Below is a small trained network, with its code and all its weights. Each question gives an input and a class and asks what happens when units are switched off, that is, made to give their printed mean instead of their output.

import numpy as np


def w(rows, s, z=0):
    codes = np.array(rows[::2]) - 128.0
    scale = np.full(codes.shape[1], s)
    scale[-1] = z or s
    return codes * scale


def f(y):
    return y / 2 * (1 + np.tanh(0.7978845608 * (y + 0.044715 * y**3)))


def log_softmax(a):
    a = a - a.max(-1, keepdims=True)
    return a - np.log(np.exp(a).sum(-1, keepdims=True))


def net(x, mask):
    res = np.array(x, float).reshape(1, 6) / 4 @ E
    y = f(res @ A[0][:, :-1].T + A[0][:, -1])
    res = res + np.where(mask, y, B[0][:, -1]) @ B[0][:, :-1]
    return log_softmax(res[-1] @ U[:, :-1].T + U[:, -1])


A, B = {}, {}
E = w([
[220,116,178,225,124,129],'x0',
[126,115,107,133,99,139],'x1',
[74,164,212,117,40,94],'x2',
[180,40,167,52,121,65],'x3',
[126,119,112,132,108,136],'x4',
[150,134,179,66,115,254],'x5',
],0.0084)
A[0] = w([
[181,127,73,114,156,130,39],'neuron 1',
[42,119,200,145,92,101,58],'neuron 2',
[73,138,111,91,145,124,34],'neuron 3',
[120,105,155,121,114,185,87],'neuron 4',
[207,141,146,181,100,116,36],'neuron 5',
[145,187,172,113,26,102,63],'neuron 6',
[137,166,118,127,139,127,127],'neuron 7',
[68,206,108,202,161,199,56],'neuron 8',
[58,155,123,199,130,161,49],'neuron 9',
[184,74,56,137,207,175,53],'neuron 10',
[53,89,194,160,100,126,78],'neuron 11',
[166,77,144,86,119,102,49],'neuron 12',
[81,113,106,91,131,136,59],'neuron 13',
[109,99,107,162,143,89,82],'neuron 14',
[196,106,192,229,110,177,77],'neuron 15',
[181,133,148,178,117,97,81],'neuron 16',
[158,115,177,72,125,206,161],'neuron 17',
[156,119,173,223,120,152,40],'neuron 18',
[121,123,98,152,121,63,127],'neuron 19',
[94,129,89,174,132,41,157],'neuron 20',
[144,101,58,94,213,147,81],'neuron 21',
[156,132,148,191,139,108,5],'neuron 22',
[80,154,103,93,140,136,27],'neuron 23',
[107,135,148,127,109,122,60],'neuron 24',
[131,127,113,156,118,87,125],'neuron 25',
[151,159,166,88,123,204,116],'neuron 26',
[159,96,77,133,174,151,75],'neuron 27',
[124,164,91,155,163,155,75],'neuron 28',
[105,201,99,175,144,154,91],'neuron 29',
[77,125,115,95,137,120,73],'neuron 30',
[126,144,158,124,149,92,109],'neuron 31',
[180,77,112,78,136,97,77],'neuron 32',
[156,131,180,92,116,247,134],'neuron 33',
[24,154,58,27,156,127,73],'neuron 34',
[141,83,151,112,123,211,104],'neuron 35',
[118,131,176,105,77,96,105],'neuron 36',
[122,141,90,168,120,64,80],'neuron 37',
[136,70,152,109,136,118,50],'neuron 38',
[93,96,84,190,134,5,104],'neuron 39',
[209,30,139,24,109,55,67],'neuron 40',
[82,148,120,89,154,117,17],'neuron 41',
[78,157,197,139,71,118,63],'neuron 42',
],0.012,0.0026)
B[0] = w([
[158,147,170,107,117,145,155],'neuron 1',
[196,156,191,120,128,160,186],'neuron 2',
[146,91,115,122,120,91,159],'neuron 3',
[115,153,105,117,166,120,151],'neuron 4',
[161,93,109,125,112,66,170],'neuron 5',
[195,155,208,120,134,159,188],'neuron 6',
[121,130,131,133,118,143,135],'neuron 7',
[50,49,133,195,100,198,231],'neuron 8',
[83,68,147,164,125,185,187],'neuron 9',
[214,183,228,97,120,163,206],'neuron 10',
[166,151,171,120,117,147,164],'neuron 11',
[79,76,121,153,88,163,173],'neuron 12',
[144,116,113,132,126,85,157],'neuron 13',
[113,158,117,100,144,131,154],'neuron 14',
[185,69,94,124,106,28,201],'neuron 15',
[138,109,100,119,112,95,167],'neuron 16',
[81,186,69,102,157,127,197],'neuron 17',
[157,76,99,126,105,63,175],'neuron 18',
[97,169,104,103,153,128,173],'neuron 19',
[89,194,78,93,152,139,205],'neuron 20',
[210,158,201,107,121,148,197],'neuron 21',
[137,115,111,134,133,95,154],'neuron 22',
[136,101,129,151,126,90,161],'neuron 23',
[142,136,145,131,119,132,134],'neuron 24',
[115,141,117,116,149,124,153],'neuron 25',
[90,190,79,112,159,124,185],'neuron 26',
[175,168,185,127,125,143,170],'neuron 27',
[115,114,162,144,110,160,165],'neuron 28',
[66,70,134,176,108,179,193],'neuron 29',
[148,104,116,130,116,94,156],'neuron 30',
[131,140,120,107,116,153,140],'neuron 31',
[107,107,151,176,118,164,180],'neuron 32',
[60,194,77,80,166,114,213],'neuron 33',
[203,70,83,125,107,3,245],'neuron 34',
[97,170,110,113,164,111,173],'neuron 35',
[166,125,173,149,143,162,173],'neuron 36',
[92,165,112,105,164,126,173],'neuron 37',
[100,101,126,151,113,149,152],'neuron 38',
[75,204,75,83,173,123,230],'neuron 39',
[41,29,113,220,97,181,252],'neuron 40',
[147,108,98,140,106,104,152],'neuron 41',
[191,161,195,104,123,175,188],'neuron 42',
],0.024,0.011)
U = w([
[32,210,55,58,211,115,157],'0',
[33,76,116,170,125,177,254],'1',
[153,87,67,94,128,2,46],'2',
[162,186,191,82,151,166,46],'3',
],0.0094,0.0015)

Each question gives the input, the list of numbers given to net, and the class t.
The units are the neurons (one row each of A and B). Each row of codes is followed by its name. A weight is (code - 128) times the scale printed after its matrix; where a second scale follows, it is the last column's (A, B and U).
mask holds one flag per neuron, in row order. A switched-off neuron (its flag False) gives its mean, the last column of its row in B, instead of its output. The means were averaged over made-up inputs and are rounded, as every weight is.
A unit's drop is (log p(t) with every unit on - log p(t) with that unit switched off) / (log p(t) with every unit on - log p(t) with every unit switched off).
The circuit of an input: a set's keep is (log p(t) with only the set's units on - log p(t) with every unit switched off) / (log p(t) with every unit on - log p(t) with every unit switched off). Starting from the 12 units with the biggest drops (on a tie, the unit counted first), units are removed one at a time, each time the one whose removal leaves the highest keep (on an exact tie, the one counted first), for as long as the keep stays at least 0.8.
circuit, biggest first: the units of the circuit, biggest drop first
k most important neurons: the k neurons with the biggest drops, biggest first
drop when u is switched off: that unit's drop, to one decimal
input [-7,7,-5,2,-7,1], class 2: circuit, biggest first -> (neuron 34)
input [2,8,-4,8,-2,8], class 0: 3 most important neurons -> (neuron 33; neuron 17; neuron 35)
input [-4,0,-8,7,2,-2], class 3: 2 most important neurons -> (neuron 10; neuron 21)
input [-4,2,-5,4,-3,-3], class 3: 3 most important neurons -> (neuron 21; neuron 8; neuron 10)
input [7,-4,5,-5,-3,-6], class 2: 3 most important neurons -> (neuron 15; neuron 18; neuron 5)
input [-1,2,-4,7,-3,-6], class 1: 2 most important neurons -> (neuron 40; neuron 32)
input [-8,-6,2,-7,4,0], class 2: 2 most important neurons -> (neuron 34; neuron 40)
input [6,-1,-7,1,2,-4], class 3: 2 most important neurons -> (neuron 10; neuron 34)
input [3,6,8,-5,-6,-7], class 3: 3 most important neurons -> (neuron 2; neuron 42; neuron 6)
input [7,4,8,-8,7,-8], class 0: 4 most important neurons -> (neuron 39; neuron 20; neuron 40; neuron 37)
input [8,7,-8,-7,-4,7], class 2: 2 most important neurons -> (neuron 15; neuron 18)
input [-3,3,-7,-6,3,6], class 3: 4 most important neurons -> (neuron 10; neuron 21; neuron 40; neuron 39)
input [7,-4,-2,2,5,8], class 0: 2 most important neurons -> (neuron 33; neuron 17)
input [8,-7,6,4,2,2], class 2: circuit, biggest first -> (neuron 15)
input [0,-1,-8,1,-8,6], class 3: 2 most important neurons -> (neuron 10; neuron 21)
input [0,6,-5,-5,-8,-6], class 0: drop when neuron 39 is switched off -> 0.2
input [-8,-1,7,-4,-6,-6], class 2: drop when neuron 6 is switched off -> 0.0
input [1,-3,8,6,3,0], class 3: drop when neuron 6 is switched off -> 0.1
